Below is a small trained network, with its code and all its weights. Each question gives an input and a class and asks what happens when units are switched off, that is, made to give their printed mean instead of their output.

import numpy as np


def w(rows, s, z=0):
    codes = np.array(rows[::2]) - 128.0
    scale = np.full(codes.shape[1], s)
    scale[-1] = z or s
    return codes * scale


def f(y):
    return y / 2 * (1 + np.tanh(0.7978845608 * (y + 0.044715 * y**3)))


def log_softmax(a):
    a = a - a.max(-1, keepdims=True)
    return a - np.log(np.exp(a).sum(-1, keepdims=True))


def net(x, mask):
    res = np.array(x, float).reshape(1, 4) / 4 @ E
    y = f(res @ A[0][:, :-1].T + A[0][:, -1])
    res = res + np.where(mask, y, B[0][:, -1]) @ B[0][:, :-1]
    return log_softmax(res[-1] @ U[:, :-1].T + U[:, -1])


A, B = {}, {}
E = w([
[79,184,162,145,122,82,223,125,154,5],'x0',
[57,80,210,94,106,108,64,165,98,137],'x1',
[97,102,128,141,120,162,182,114,140,121],'x2',
[137,100,106,123,140,80,171,122,137,138],'x3',
],0.014)
A[0] = w([
[114,70,200,76,78,137,125,207,98,119,151],'neuron 0',
[218,217,104,128,187,182,174,68,172,145,191],'neuron 1',
[153,72,101,162,164,186,107,124,86,222,39],'neuron 2',
[86,254,160,135,57,65,182,149,156,82,4],'neuron 3',
[109,118,170,146,101,185,121,124,216,128,193],'neuron 4',
[197,184,31,170,126,165,150,90,119,102,193],'neuron 5',
[167,177,163,142,131,174,77,68,178,113,140],'neuron 6',
[105,125,113,89,146,99,152,125,145,127,65],'neuron 7',
[153,160,199,188,154,134,106,76,38,126,116],'neuron 8',
[54,96,201,86,86,83,116,190,72,156,162],'neuron 9',
[116,124,140,142,201,131,118,100,151,38,49],'neuron 10',
[164,52,81,69,119,183,88,121,114,198,55],'neuron 11',
[151,142,145,147,108,144,144,70,155,140,162],'neuron 12',
[40,76,172,51,90,97,110,134,113,150,204],'neuron 13',
],0.0086,0.0017)
B[0] = w([
[135,60,135,41,140,167,101,118,64,170,199],'neuron 0',
[128,40,56,87,205,156,139,148,47,210,231],'neuron 1',
[25,210,211,212,60,92,74,87,163,101,238],'neuron 2',
[90,236,150,191,118,18,43,69,198,66,227],'neuron 3',
[212,124,137,147,123,97,201,162,128,144,148],'neuron 4',
[227,78,61,98,177,172,221,202,94,169,226],'neuron 5',
[180,105,162,171,202,149,154,160,134,95,153],'neuron 6',
[82,163,111,158,94,114,68,118,97,181,136],'neuron 7',
[140,96,99,159,119,139,153,124,149,173,138],'neuron 8',
[153,90,67,84,215,110,159,147,56,254,224],'neuron 9',
[133,246,203,116,169,119,26,96,140,78,166],'neuron 10',
[152,178,155,101,5,122,49,46,195,118,248],'neuron 11',
[175,143,102,162,143,124,133,136,78,32,147],'neuron 12',
[158,34,105,96,157,239,178,167,106,140,214],'neuron 13',
],0.0069,0.013)
U = w([
[170,65,44,76,212,150,170,254,43,123,255],'0',
[144,162,174,178,92,72,93,28,216,94,1],'1',
],0.0085,0.00066)

Each question gives the input, the list of numbers given to net, and the class t.
The units are the neurons (one row each of A and B). Each row of codes is followed by its name. A weight is (code - 128) times the scale printed after its matrix; where a second scale follows, it is the last column's (A, B and U).
mask holds one flag per neuron, in row order. A switched-off neuron (its flag False) gives its mean, the last column of its row in B, instead of its output. The means were averaged over made-up inputs and are rounded, as every weight is.
A unit's drop is (log p(t) with every unit on - log p(t) with that unit switched off) / (log p(t) with every unit on - log p(t) with every unit switched off).
most important unit: the unit with the biggest drop
top k neurons: the k neurons with the biggest drops, biggest first
drop when u is switched off: that unit's drop, to one decimal
input [-7,4,-3,6], class 1: most important unit => neuron 11
input [-6,-4,-1,2], class 1: top 2 neurons => [neuron 2; neuron 11]
input [-6,4,7,5], class 1: top 2 neurons => [neuron 11; neuron 2]
input [6,6,-4,6], class 0: top 4 neurons => [neuron 9; neuron 13; neuron 11; neuron 2]
input [-3,2,0,2], class 1: top 2 neurons => [neuron 5; neuron 1]
input [-6,-5,7,-2], class 1: top 4 neurons => [neuron 2; neuron 11; neuron 9; neuron 13]
input [3,-3,7,-4], class 0: top 4 neurons => [neuron 2; neuron 11; neuron 5; neuron 1]
input [5,-6,-5,-1], class 0: top 2 neurons => [neuron 5; neuron 1]
input [6,-6,1,0], class 0: top 2 neurons => [neuron 5; neuron 1]
input [7,-8,1,-7], class 0: drop when neuron 2 is switched off => 0.1
input [-6,4,-7,6], class 1: drop when neuron 11 is switched off => 0.6
input [-5,4,5,0], class 1: drop when neuron 2 is switched off => 1.0
input [-6,1,6,1], class 1: drop when neuron 8 is switched off => 0.0
input [5,-6,-3,7], class 0: most important unit => neuron 5
